How the nodes are linked:
* | vu ki sa
Zav | Bog Nok Mos
Vis | Bos Det Sut
Gup | Lef Ded Bis
Rik | Nul Teb Vis
Laz | Bis Rar Vot
Lin | Rik Ref Teb
Vin | Mog Lar Det
Zup | Ges Nes Tep
Faf | Tig Pur Bom
Buv | Kuf Vub Pur
Sut | Det Fis Kot
Mak | Laz Maz Laz
Kap | Nof Ges Dag
Zet | Kot Mif Lep
Ged | Kig Gup Lan
Tam | Kot Gam Det
Gam | Fer Bib Mef
Bos | Tam Dof Laz
Vol | Faf Sud Non
Bom | Zav Vik Zav
Gan | Muz Ded Riv
Vub | Nif Vas Sud
Nat | Vas Lar Sib
Lev | Gen Dop Vin
Rim | Mis Dob Gen
Dag | Bib Nul Lin
Ges | Nev Bog Bib
Bog | Vik Mal Nit
Nes | Biz Kuf Vik
Bis | Maz Lef Led
Bal | Faf Nit Ded
Bak | Vin Guf Bez
Dob | Sib Gen Vas
Vas | Tig Biv Rim
Non | Pur Gan Vas
Sud | Faf Non Vub
Bib | Nes Nul Rik
Rin | Mos Buv Faf
Led | Rar Tam Vis
Kud | Ged Zet Mif
Lan | Zet Zom Rul
Dop | Riv Muz Lar
Tep | Bom Bog Mal
Bub | Viv Gup Las
Nof | Fis Nev Zup
Kot | Ged Biz Zom
Bod | Dob Suz Zav
Nid | Laz Lan Tam
Nok | Biv Mos Nat
Sib | Rim Vik Suz
Det | Dof Nad Kud
Gen | Bod Rin Kuf
Lef | Bub Mak Viv
Teb | Mif Teb Kap
Fis | Ref Pur Vik
Pur | Sud Nif Tig
Nev | Kap Zup Nes
Kem | Laz Lev Dop
Rar | Nid Vot Bos
Dof | Vis Sut Ged
Nul | Mef Lin Ref
Nad | Sut Fer Dag
Zus | Gam Dag Nul
Viv | Ras Lef Mak
Biv | Nat Rim Dob
Kig | Guf Ras Bub
Riv | Lev Mog Bak
Ref | Teb Nof Nev
Tig | Faf Nat Mis
Nif | Nit Tig Nat
Vik | Tep Zav Nok
Mis | Biv Sib Bod
Muz | Bal Kem Lev
Biz | Zup Rin Vik
Mif | Lan Mef Zet
Las | Mak Bis Nid
Mef | Dag Rik Teb
Nit | Nok Rin Sib
Bez | Kig Viv Lef
Suz | Gen Muz Kem
Kuf | Vol Vol Sud
Zom | Kot Nof Gam
Mog | Dop Bak Biv
Guf | Lar Bez Viv
Ded | Vub Mog Mog
Lep | Mak Fer Zus
Mal | Zav Nit Rin
Mos | Nit Kuf Vol
Fer | Rul Zus Dof
Maz | Las Kem Rar
Lar | Bak Kig Guf
Ras | Bez Bub Gup
Rul | Lep Gam Bib
Vot | Led Bos Dof

The rows follow the links: the fewer symbols apart two nodes are, the more alike their rows tend to be.

Named rows; a name shown again gets a slightly different row:
Las [186,-624,-814,-72,-145,-71,1128,346,-605,457,42,-466,139,-418,-467,243,-440,-10,-136,-135,-35,86,-208,-57,-416,-183,652,256,-393,-121,-15,-221,-482,-181,471,-141,158,173,106,75,82,419,102,87,352,-208,-99,-529,-122,288,-171,-280,310,664,-114,90,-28,-72]
Teb [132,641,-7,521,-28,-615,-69,-193,1032,658,424,436,-143,347,86,432,561,561,90,35,473,-266,-482,-592,279,-264,-249,-109,1,-609,-186,-352,-408,363,18,-72,-115,14,312,168,472,179,-197,288,13,237,27,382,-118,312,200,192,136,81,-326,130,-32,413]
Mif [109,398,125,618,416,-373,-540,-37,376,793,579,-21,66,94,270,-439,100,495,7,264,453,573,175,-441,-108,391,-374,-256,-18,-677,191,-508,-250,572,233,68,-502,-597,46,31,97,182,-35,20,-60,201,-104,-177,1,351,12,860,-80,304,358,58,122,-54]
Mak [168,-618,-829,-222,-241,-120,1115,386,-568,378,41,-455,153,-550,-447,238,-413,-48,-257,-93,-191,255,-96,-81,-341,-157,736,390,-404,-6,-8,-149,-388,-175,447,-6,315,248,19,169,115,500,52,-22,225,-105,-235,-402,-159,142,-181,-308,152,661,-90,74,-9,-132]
Dop [36,-535,723,-59,39,600,199,-53,-135,110,-439,-4,484,-330,61,-357,168,-385,174,76,679,98,184,-215,117,280,-705,185,133,575,-195,314,-239,-491,-287,-91,216,128,171,-880,279,62,196,460,32,-132,-32,-133,229,472,115,-442,-361,36,-119,-224,-895,-314]
Vol [-19,520,-461,-240,-188,248,-206,-358,-594,136,-250,-17,-597,246,234,312,-279,-693,-388,-220,-308,-210,100,379,276,226,115,-590,-309,-358,293,-273,180,546,101,379,406,-32,-443,-79,-117,-591,-243,263,-180,-61,799,333,-61,243,-195,588,94,-436,-448,419,-179,65]
Vot [198,-274,-391,186,283,-583,680,424,-453,5,178,-215,-80,181,-363,426,-574,283,-29,-196,116,-375,-267,-169,158,-164,69,141,-184,508,185,828,-262,-277,-505,34,113,-65,574,142,-365,201,-535,-102,328,-205,-48,-492,183,323,-46,-898,-527,213,399,225,-114,11]
Rul [217,209,-374,-16,-323,-239,-200,-223,0,9,481,441,42,-231,289,-499,487,-6,-531,181,-69,784,443,-177,-52,123,309,437,-70,-47,-24,-125,479,475,250,480,76,205,-523,179,159,-16,-45,-921,-322,116,-585,179,-151,-340,264,405,-656,112,420,-118,-263,-503]
Zus [288,345,-405,-95,-541,-259,-94,-278,304,50,407,511,-124,-111,289,-101,565,160,-608,115,-80,469,199,-315,200,-66,253,560,-109,1,-339,-40,346,330,95,584,303,319,-456,208,304,20,-239,-840,-404,232,-618,454,-86,-355,430,124,-624,-36,226,33,-392,-322]
Nid [358,-473,-616,294,224,-494,920,490,-786,497,378,-408,126,-139,-480,92,-436,165,-97,-51,312,150,-32,-207,-258,-133,332,96,-333,42,265,225,-418,138,101,-167,-73,-1,369,106,-317,164,-120,-252,414,-240,-107,-865,-122,456,-228,-249,-255,748,415,203,-89,-265]
Lep [293,145,-415,10,-377,-150,-38,-179,-183,172,565,236,67,-392,223,-493,371,73,-654,234,-21,851,452,-160,-158,175,345,457,-252,-34,-96,-169,327,390,316,532,107,165,-562,234,210,92,-24,-881,-331,115,-625,122,-121,-240,315,462,-563,281,440,21,-236,-587]
Tig [-12,610,586,-321,57,54,-531,-434,-62,-185,-620,-3,-601,-123,265,336,-738,48,-419,-148,-520,-107,-365,316,172,174,-54,-144,-264,-664,207,-311,-34,515,307,175,276,98,-144,-17,-32,-587,-216,65,162,2,728,129,128,-437,-105,222,495,-536,-215,585,148,76]
Mis [123,-31,1154,-55,-2,-36,-289,-263,314,-411,-633,187,-61,-561,115,-45,-372,729,-140,220,-394,-42,-339,-63,-118,-189,-42,461,15,-441,-214,-250,-105,222,279,-202,-14,180,323,-154,42,-386,298,-353,438,-357,150,-183,82,-864,147,-265,627,-195,287,352,394,-253]
Mal [-171,-450,-702,196,-260,536,-78,724,64,-237,-116,55,66,213,149,-2,165,126,491,429,-267,-718,493,-70,-68,-383,220,-543,300,85,-374,223,306,-98,-483,-162,-242,-577,-320,-208,-333,-24,608,66,-197,-127,-270,536,-313,-159,-104,489,248,-570,-15,172,696,118]
Fer [218,270,-323,-175,-334,-169,-292,-214,10,-243,428,361,-58,-149,257,-373,352,127,-625,58,-146,614,353,-139,99,82,273,451,-106,267,-110,142,575,240,-29,635,203,217,-467,248,129,12,-227,-888,-389,250,-616,295,75,-343,391,32,-848,-52,515,-90,-270,-475]
Biv [17,-13,1302,-131,110,-33,-370,-288,355,-441,-736,119,-15,-574,132,-109,-448,717,-134,236,-382,51,-411,4,-88,-99,-140,462,-6,-279,-237,-137,-102,60,322,-156,-20,125,236,-305,86,-343,226,-275,354,-276,123,-198,181,-781,209,-367,592,-225,253,280,325,-169]
Kig [-482,-314,-35,-459,117,321,-66,215,-34,-172,-117,-832,94,-311,-262,-148,-637,-6,11,-272,-328,555,-57,592,-362,571,323,186,-78,197,211,-331,-342,-801,289,88,90,-271,-276,403,175,918,-73,680,-209,426,-213,-216,396,-158,-80,-209,227,286,-91,-366,414,307]
Bis [123,-591,-742,-73,-123,-176,1132,452,-552,392,-22,-540,162,-373,-524,361,-515,3,-107,-175,-120,74,-252,-52,-319,-196,573,280,-394,50,61,-39,-481,-285,307,-90,234,67,174,124,37,542,-22,156,362,-107,-37,-545,-86,278,-218,-455,153,663,-91,159,16,50]
Guf [-447,-321,226,-493,65,558,-157,170,85,-251,-180,-790,201,-241,-164,-186,-554,-119,36,-204,-254,484,9,506,-143,643,156,273,98,313,56,-70,-230,-962,66,112,181,-148,-164,174,318,916,-36,752,-253,436,-294,-38,444,-70,-78,-432,56,98,-192,-468,143,327]
Dag [205,698,-186,109,-481,-528,-85,-316,897,186,376,724,-153,287,153,327,800,397,-217,35,127,-30,-273,-500,375,-322,106,433,48,-221,-387,-69,38,319,-81,275,202,488,-68,263,500,97,-281,-323,-220,308,-362,653,-130,-104,414,24,-344,-138,-177,7,-277,201]
Zav [-190,-482,-558,226,-346,405,-32,664,117,-360,-144,3,51,83,83,-63,119,310,412,471,-330,-762,367,-98,-85,-413,217,-404,311,-75,-449,230,294,-78,-478,-211,-240,-612,-322,-311,-341,22,615,-24,-123,-158,-258,470,-221,-302,-74,502,403,-573,39,225,702,23]
Lev [170,-546,766,-30,-64,542,232,-52,-155,124,-423,50,454,-336,95,-321,176,-293,226,100,718,59,185,-267,130,210,-682,329,161,559,-293,290,-245,-373,-230,-179,151,165,292,-916,194,-156,325,325,101,-206,1,-163,202,470,95,-397,-312,59,-97,-155,-968,-341]
Viv [-373,-449,-464,-461,-104,224,458,211,-122,37,-107,-726,89,-512,-349,95,-595,-97,-162,-229,-465,464,-43,440,-425,292,688,310,-263,-54,97,-442,-444,-617,462,73,167,-13,-251,365,277,950,35,474,-50,275,-252,-170,151,-117,-169,-190,501,433,-261,-200,378,276]
Muz [177,-522,631,37,-88,546,361,-34,-314,337,-425,117,411,-395,120,-232,202,-344,149,161,732,-32,142,-368,97,129,-638,239,93,439,-337,219,-241,-221,-179,-163,190,226,145,-973,166,-195,374,237,150,-317,108,-116,80,512,87,-284,-261,100,-188,-55,-922,-424]
Fis [-196,712,-49,139,259,-316,-425,-276,276,-363,314,355,-302,998,-226,243,590,-290,373,-318,-35,-574,-267,267,205,-332,-115,-645,374,43,248,184,497,135,-171,-368,-330,336,406,587,-302,-443,-371,-7,36,34,443,109,-236,86,-120,-49,113,-88,-254,-312,345,556]
Nes [-206,92,-424,-60,-89,-19,88,-90,-28,-412,255,408,44,537,-200,30,991,-692,515,-141,-53,-461,138,261,-315,-660,146,-482,374,143,39,-35,697,167,-55,-447,-425,383,39,442,-297,-524,234,-478,-40,-144,251,177,-560,-105,-133,198,201,34,-312,-554,306,157]

Each walk starts at a row. The symbols on each line, taken left to right, move it on to the next node.
Each answer is a row, close to the row of the node it stands for.
---
[84,218,105,529,493,-286,-620,-47,25,555,572,-47,166,-49,231,-668,73,283,4,324,391,747,356,-172,-199,402,-299,-293,-29,-486,315,-394,38,422,285,72,-604,-624,-165,52,-54,33,47,-131,-61,123,-132,-343,-30,252,-64,907,-74,320,556,-96,130,-322]
sa vu ki
[254,-691,-567,-20,-166,-138,1257,440,-645,502,-80,-307,175,-421,-467,305,-305,-87,-49,-13,191,-28,-153,-207,-265,-293,324,292,-332,136,-95,98,-565,-144,218,-142,184,285,240,-157,14,251,155,16,409,-322,-52,-517,-223,376,-204,-522,66,617,-136,216,-275,-156]
sa sa vu sa
[-68,247,250,270,560,-360,-678,34,84,-361,490,-104,-168,451,124,-308,-271,388,-46,-99,172,207,105,73,284,474,-426,-85,128,572,273,627,226,-361,-594,381,-164,-496,162,217,-321,261,-616,-111,-213,238,-273,-163,554,53,192,-347,-874,-165,685,-137,-104,-106]
---
[-78,-266,-421,51,-344,632,-211,454,-76,-297,-367,-18,-68,117,238,15,-125,250,230,455,-400,-809,385,-51,9,-234,185,-597,231,-173,-427,96,184,33,-382,-38,-27,-514,-470,-449,-341,-314,591,238,-164,-169,-50,577,-204,-250,-141,635,426,-746,-74,471,624,58]
sa sa sa vu
[253,-638,-588,73,-48,-343,1140,467,-600,315,59,-288,111,-231,-431,428,-501,64,-20,-61,226,-187,-186,-258,-107,-310,272,292,-405,240,42,363,-528,-180,59,-139,99,154,424,-38,-165,243,-103,-61,441,-296,-69,-659,-82,451,-154,-622,-155,583,57,253,-265,-125]
sa vu ki
[144,20,-207,294,514,-733,14,349,-405,-127,638,-166,-117,341,-167,-66,-341,252,-51,-205,167,175,77,-7,108,-16,-99,10,-81,577,456,762,111,-26,-439,206,-269,-297,382,393,-483,145,-578,-553,45,15,-261,-549,216,172,44,-492,-938,247,792,5,-111,-247]
---
[-158,-318,814,-123,246,511,-328,-20,41,-261,-303,-261,306,-31,178,-385,-180,-148,205,-46,479,239,135,107,171,700,-722,215,268,768,-86,430,-132,-765,-450,64,129,-116,141,-507,118,282,-99,553,-202,141,-160,-50,564,234,115,-601,-554,-117,81,-317,-579,-86]
vu vu sa
[-392,-353,711,-326,184,624,-269,19,207,-345,-355,-548,209,-225,25,-325,-427,-68,134,-140,34,442,35,378,15,737,-305,338,151,538,41,93,-189,-978,-200,92,220,-163,-56,-183,268,619,-50,699,-258,275,-248,-19,600,35,58,-539,-160,-76,-75,-417,-150,143]
sa sa vu
[-418,-356,-328,-423,-15,295,236,228,-153,0,-106,-786,73,-409,-293,71,-662,-47,-70,-187,-437,496,-31,486,-348,377,610,257,-152,-65,186,-479,-396,-665,481,16,195,-125,-259,459,224,903,-19,518,-77,346,-206,-189,179,-126,-182,-113,454,364,-207,-313,388,392]
---
[118,605,93,-347,-37,264,-196,-635,-565,176,-426,31,-459,83,275,307,-363,-708,-464,-264,-144,-5,-117,288,264,368,-153,-358,-376,-414,353,-277,55,432,188,385,426,173,-193,-229,-3,-685,-336,331,-126,-10,912,181,108,296,-168,295,70,-338,-416,360,-490,-32]
ki sa sa
[-313,-418,638,-358,173,615,-242,17,61,-224,-373,-450,340,-215,-60,-238,-293,-328,156,-138,193,341,113,260,98,651,-476,264,175,645,55,181,-242,-923,-280,80,219,-67,-97,-342,231,607,-49,741,-240,285,-146,10,546,132,52,-581,-276,-58,-150,-521,-412,85]
vu vu sa sa
[104,-59,1228,-83,-21,-117,-192,-189,241,-395,-689,187,37,-591,94,-134,-295,687,-112,282,-304,38,-352,-85,-159,-297,-88,471,38,-409,-264,-214,-123,164,330,-259,-32,205,304,-211,88,-340,331,-384,468,-363,91,-218,51,-827,150,-302,643,-99,239,304,339,-278]
---
[-55,-52,-757,67,-289,496,-144,269,-246,-102,-304,67,-345,158,317,193,-160,-110,79,227,-473,-710,369,69,130,-167,229,-708,-44,-257,-208,38,306,256,-314,115,94,-580,-644,-315,-343,-338,368,252,-212,-93,228,645,-184,-53,-224,792,303,-690,-270,550,386,79]
vu ki sa
[-58,495,-302,-244,-153,333,-245,-309,-447,-6,-397,25,-583,127,410,362,-507,-578,-346,-174,-396,-346,77,347,240,198,89,-635,-335,-439,256,-227,140,494,29,325,306,-156,-427,-205,-175,-607,-88,276,-189,0,758,467,39,114,-224,581,250,-644,-467,552,-63,171]
sa ki ki vu
[-231,-424,-728,158,-263,364,14,634,189,-346,6,144,126,287,49,-21,456,51,550,326,-235,-746,409,-73,-99,-625,266,-498,413,194,-437,255,390,-97,-420,-291,-367,-433,-254,-71,-328,-3,541,-53,-102,-110,-244,516,-364,-169,-67,418,278,-460,-56,-53,741,147]
---
[260,339,-373,-31,-329,-370,-254,-365,152,-69,619,518,-73,-51,304,-385,654,147,-525,51,-57,631,244,-232,58,-90,225,434,-102,113,-95,-2,512,439,88,439,97,282,-448,244,159,-45,-197,-962,-393,223,-503,311,-92,-343,358,291,-735,147,427,-151,-307,-404]
sa ki sa vu
[181,-195,-342,150,393,-654,445,417,-360,-152,296,-213,-161,353,-267,393,-584,358,-57,-213,70,-325,-253,-104,233,-165,5,58,-148,619,255,881,-196,-204,-543,113,66,-146,524,183,-330,205,-589,-165,244,-120,-144,-439,319,281,-3,-889,-623,173,428,230,-156,-9]
vu ki vu sa
[1,152,-14,164,453,-542,-279,263,-127,-431,466,-255,-229,410,-34,-36,-472,315,-167,-156,32,46,-4,121,336,275,-168,74,7,673,378,823,127,-173,-605,409,-134,-301,217,355,-490,154,-678,-331,-126,157,-351,-260,398,-39,154,-569,-963,-62,678,62,15,-64]
---
[21,721,-169,-300,-108,175,-201,-504,-513,126,-267,29,-572,161,232,386,-380,-699,-466,-395,-240,-71,-122,343,244,302,-5,-530,-409,-422,413,-306,118,495,207,377,383,106,-319,-8,-88,-608,-314,231,-164,42,902,236,56,216,-213,417,106,-341,-468,388,-318,112]
vu vu ki sa
[117,-193,1046,18,-80,52,-221,-51,293,-517,-646,217,96,-518,79,-114,-238,743,84,404,-379,-204,-229,-122,-159,-328,-10,401,152,-397,-401,-73,-70,159,172,-291,-71,90,240,-307,-57,-339,482,-422,396,-399,-84,-117,24,-853,165,-241,714,-291,298,336,490,-220]
ki vu
[-254,-423,-766,162,-200,382,18,618,108,-309,82,64,156,367,-62,-81,454,8,634,314,-179,-793,365,-13,-217,-564,243,-582,474,230,-373,259,475,-121,-392,-397,-331,-360,-171,-81,-340,8,535,29,-104,-168,-234,396,-332,-120,-101,447,275,-362,-22,-106,656,162]
---
[-239,-506,-513,-401,-133,98,637,244,-288,145,-90,-685,74,-453,-447,196,-530,-102,-132,-162,-435,398,-26,365,-416,123,754,322,-317,-116,154,-395,-457,-483,466,-51,229,35,-196,362,205,820,72,354,22,216,-203,-233,49,-75,-205,-152,465,496,-245,-171,321,264]
sa sa ki ki
[381,-731,382,71,-185,348,792,160,-316,335,-336,27,466,-479,-62,-147,154,-274,150,176,706,-16,12,-400,-60,-144,-404,340,-15,357,-355,301,-436,-255,-75,-270,176,250,298,-908,135,-97,405,144,292,-396,38,-371,9,428,35,-461,-166,284,-117,66,-832,-457]
vu ki
[219,-445,-537,161,117,-553,940,538,-559,240,114,-331,-71,-28,-428,485,-451,147,-48,-110,204,-348,-262,-240,-28,-344,199,185,-288,336,143,586,-491,-200,-235,-98,76,29,514,46,-306,108,-285,-131,476,-240,-14,-607,51,406,-104,-721,-340,401,146,319,-116,-142]
---
[-412,-379,-142,-475,47,388,85,142,31,-133,-172,-747,128,-354,-238,-71,-579,-115,-42,-198,-381,496,-22,481,-285,484,403,299,-107,221,237,-273,-340,-853,256,112,151,-148,-277,274,269,976,-1,679,-178,333,-216,-113,335,-177,-114,-268,320,273,-193,-408,373,325]
vu sa ki ki
[29,-125,429,-304,32,704,17,-330,-433,294,-495,-240,109,-188,199,-114,-234,-750,-133,-189,390,240,148,162,240,691,-528,-34,-116,300,101,-15,-283,-290,-75,143,405,33,-101,-652,236,-165,10,811,-129,-26,449,-14,357,606,-52,-80,-264,-77,-462,41,-938,-166]
ki sa sa ki
[229,-361,1208,-28,-62,268,17,-207,1,-177,-799,243,216,-652,149,-182,-84,360,42,350,-31,-60,-43,-294,-84,-195,-268,474,74,-279,-366,-78,-96,261,202,-306,56,273,218,-693,61,-613,605,-334,451,-502,168,-181,-103,-549,130,-196,487,-199,128,291,-51,-462]
---
[22,789,-74,-284,17,77,-282,-532,-441,-19,-301,25,-680,263,244,349,-467,-557,-365,-325,-351,-187,-157,438,305,263,39,-493,-378,-428,421,-282,176,460,141,352,361,86,-200,34,-116,-644,-334,245,-114,16,879,241,100,94,-213,378,197,-433,-427,400,-146,244]
ki sa
[-86,193,1122,-254,87,52,-570,-281,204,-526,-813,-19,-250,-445,241,67,-704,575,-218,96,-562,-120,-347,228,75,86,-73,263,4,-401,-83,-195,-68,61,215,69,155,-53,-17,-229,55,-295,84,69,235,-96,297,21,249,-874,67,-242,672,-476,95,381,409,7]
sa vu vu sa
[148,-421,1023,-13,-103,59,-55,69,278,-287,-683,248,160,-614,98,-208,-97,659,99,468,-172,-170,-142,-241,-182,-407,-65,442,137,-315,-495,-48,-59,150,118,-407,-118,45,225,-449,62,-372,624,-437,464,-400,-92,-185,-88,-777,169,-175,578,-191,262,318,307,-346]
